Here is a tiny trained network, its code and every weight. The questions are about switching its units off for an input and a class, where a switched-off unit gives its printed mean instead of its output.

import numpy as np


def w(rows, s, z=0):
    codes = np.array(rows[::2]) - 128.0
    scale = np.full(codes.shape[1], s)
    scale[-1] = z or s
    return codes * scale


def norm(h):
    return h / np.sqrt((h * h).mean(-1, keepdims=True) + 1e-5)


def f(y):
    return np.maximum(y, 0)


def log_softmax(a):
    a = a - a.max(-1, keepdims=True)
    return a - np.log(np.exp(a).sum(-1, keepdims=True))


def net(x, mask):
    res = np.array(x, float).reshape(1, 8) / 4 @ E
    u = 0
    for l in range(2):
        y = f(norm(res) @ A[l][:, :-1].T + A[l][:, -1])
        res = res + np.where(mask[u : u + 12], y, B[l][:, -1]) @ B[l][:, :-1]
        u += 12
    return log_softmax(norm(res)[-1] @ U[:, :-1].T + U[:, -1])


A, B = {}, {}
E = w([
[130,142,134,127,127,116,144],'x0',
[128,135,132,129,120,115,144],'x1',
[51,150,121,110,164,254,227],'x2',
[253,85,172,56,124,220,189],'x3',
[133,139,124,129,129,117,137],'x4',
[201,238,158,234,52,194,85],'x5',
[124,127,130,127,127,133,123],'x6',
[127,124,125,125,126,134,122],'x7',
],0.0054)
A[0] = w([
[123,165,114,247,98,213,167,2],'0.n1',
[137,132,124,86,136,132,130,45],'0.n2',
[88,136,122,141,131,185,169,190],'0.n3',
[159,123,167,99,134,141,137,67],'0.n4',
[168,151,161,145,92,125,91,42],'0.n5',
[140,125,185,102,138,87,100,144],'0.n6',
[194,120,142,86,127,154,145,161],'0.n7',
[126,174,118,125,97,175,124,137],'0.n8',
[165,180,159,186,98,148,92,101],'0.n9',
[162,126,123,147,104,145,142,40],'0.n10',
[121,124,93,150,145,103,87,149],'0.n11',
[145,119,112,158,122,112,107,15],'0.n12',
],0.011,0.0041)
B[0] = w([
[130,113,188,1,154,27,25,242],'0.n1',
[105,129,137,92,119,129,206,139],'0.n2',
[127,168,45,119,175,122,166,227],'0.n3',
[82,129,83,140,134,118,126,161],'0.n4',
[108,81,103,160,94,180,167,194],'0.n5',
[136,130,148,81,124,73,98,191],'0.n6',
[222,67,156,150,120,221,226,220],'0.n7',
[131,108,149,109,94,73,105,198],'0.n8',
[96,64,82,234,148,133,200,253],'0.n9',
[86,104,146,176,101,194,125,152],'0.n10',
[83,153,180,139,129,97,137,208],'0.n11',
[85,140,174,137,137,138,125,145],'0.n12',
],0.0078,0.0063)
A[1] = w([
[174,118,110,79,108,236,156,104],'1.n1',
[71,137,44,68,174,74,174,252],'1.n2',
[135,148,132,36,167,126,105,98],'1.n3',
[214,128,162,33,109,115,132,92],'1.n4',
[131,117,142,95,103,113,160,103],'1.n5',
[70,155,160,121,81,47,55,146],'1.n6',
[28,143,33,227,172,120,152,161],'1.n7',
[90,90,137,157,125,88,77,150],'1.n8',
[229,125,254,58,126,175,89,130],'1.n9',
[139,87,195,67,159,144,195,84],'1.n10',
[62,169,66,132,147,147,139,107],'1.n11',
[74,219,67,107,148,78,56,169],'1.n12',
],0.0089,0.0036)
B[1] = w([
[98,190,94,93,182,55,69,182],'1.n1',
[164,111,73,159,90,173,145,254],'1.n2',
[126,160,175,156,86,105,81,166],'1.n3',
[101,162,155,181,100,121,77,172],'1.n4',
[156,175,146,105,131,134,133,147],'1.n5',
[148,172,105,36,212,163,140,225],'1.n6',
[121,147,247,139,70,44,44,223],'1.n7',
[146,152,152,60,136,170,121,201],'1.n8',
[2,119,133,200,37,73,89,177],'1.n9',
[123,163,173,103,157,91,57,190],'1.n10',
[152,80,147,189,110,163,156,163],'1.n11',
[168,87,47,163,147,207,227,212],'1.n12',
],0.008,0.01)
U = w([
[140,197,85,34,206,159,145,94],'0',
[91,184,252,130,85,70,27,38],'1',
[129,35,108,227,55,205,193,249],'2',
],0.012,0.0013)

Each question gives the input, the list of numbers given to net, and the class t.
The units are the neurons (one row each of A and B). Each row of codes is followed by its name. A weight is (code - 128) times the scale printed after its matrix; where a second scale follows, it is the last column's (A, B and U).
mask holds one flag per neuron, layer by layer. A switched-off neuron (its flag False) gives its mean, the last column of its row in B, instead of its output. The means were averaged over made-up inputs and are rounded, as every weight is.
A unit's drop is (log p(t) with every unit on - log p(t) with that unit switched off) / (log p(t) with every unit on - log p(t) with every unit switched off).
The circuit of an input: a set's keep is (log p(t) with only the set's units on - log p(t) with every unit switched off) / (log p(t) with every unit on - log p(t) with every unit switched off). Starting from the 12 units with the biggest drops (on a tie, the unit counted first), units are removed one at a time, each time the one whose removal leaves the highest keep (on an exact tie, the one counted first), for as long as the keep stays at least 0.8.
circuit, biggest first: the units of the circuit, biggest drop first
most important unit: the unit with the biggest drop
k most important neurons: the k neurons with the biggest drops, biggest first
top k neurons in layer l: the k neurons of layer l with the biggest drops, biggest first
drop when u is switched off: that unit's drop, to one decimal
input [0,8,7,6,-1,1,-6,-8], class 1: 2 most important neurons -> [0.n9, 0.n1]
input [-5,4,0,5,7,-5,-2,-2], class 1: most important unit -> 0.n9
input [1,6,8,8,-2,4,6,3], class 1: circuit, biggest first -> [0.n1, 1.n9]
input [8,8,8,1,1,3,-8,8], class 1: 2 most important neurons -> [0.n1, 1.n3]
input [7,-4,1,-8,8,5,3,-2], class 0: top 2 neurons in layer 1 -> [1.n6, 1.n12]
input [3,-6,5,0,0,3,-5,8], class 0: 3 most important neurons -> [0.n1, 0.n3, 1.n7]
input [-7,5,1,8,-1,4,6,6], class 1: 2 most important neurons -> [1.n12, 1.n1]
input [-6,-4,6,0,-8,-2,-5,6], class 2: 2 most important neurons -> [0.n3, 0.n7]
input [-5,2,2,-6,-2,-1,8,3], class 2: top 2 neurons in layer 0 -> [0.n1, 0.n9]
input [1,6,0,-7,2,-2,0,1], class 0: top 2 neurons in layer 1 -> [1.n6, 1.n12]
input [-4,6,-7,7,-7,2,6,0], class 2: top 2 neurons in layer 0 -> [0.n1, 0.n5]
input [-2,-4,2,5,-5,8,-5,-5], class 1: 2 most important neurons -> [0.n1, 1.n12]
input [2,5,-5,7,-6,7,-8,7], class 2: drop when 0.n9 is switched off -> 0.3
input [8,2,-5,-7,7,-1,-7,3], class 0: drop when 0.n9 is switched off -> 0.1
input [3,3,2,-4,-4,0,-8,-6], class 2: drop when 1.n12 is switched off -> 0.8
input [-4,-1,2,-4,4,5,-5,-8], class 0: drop when 0.n1 is switched off -> 1.9
input [6,-7,-2,2,-4,7,-5,-5], class 2: most important neuron -> [0.n9]
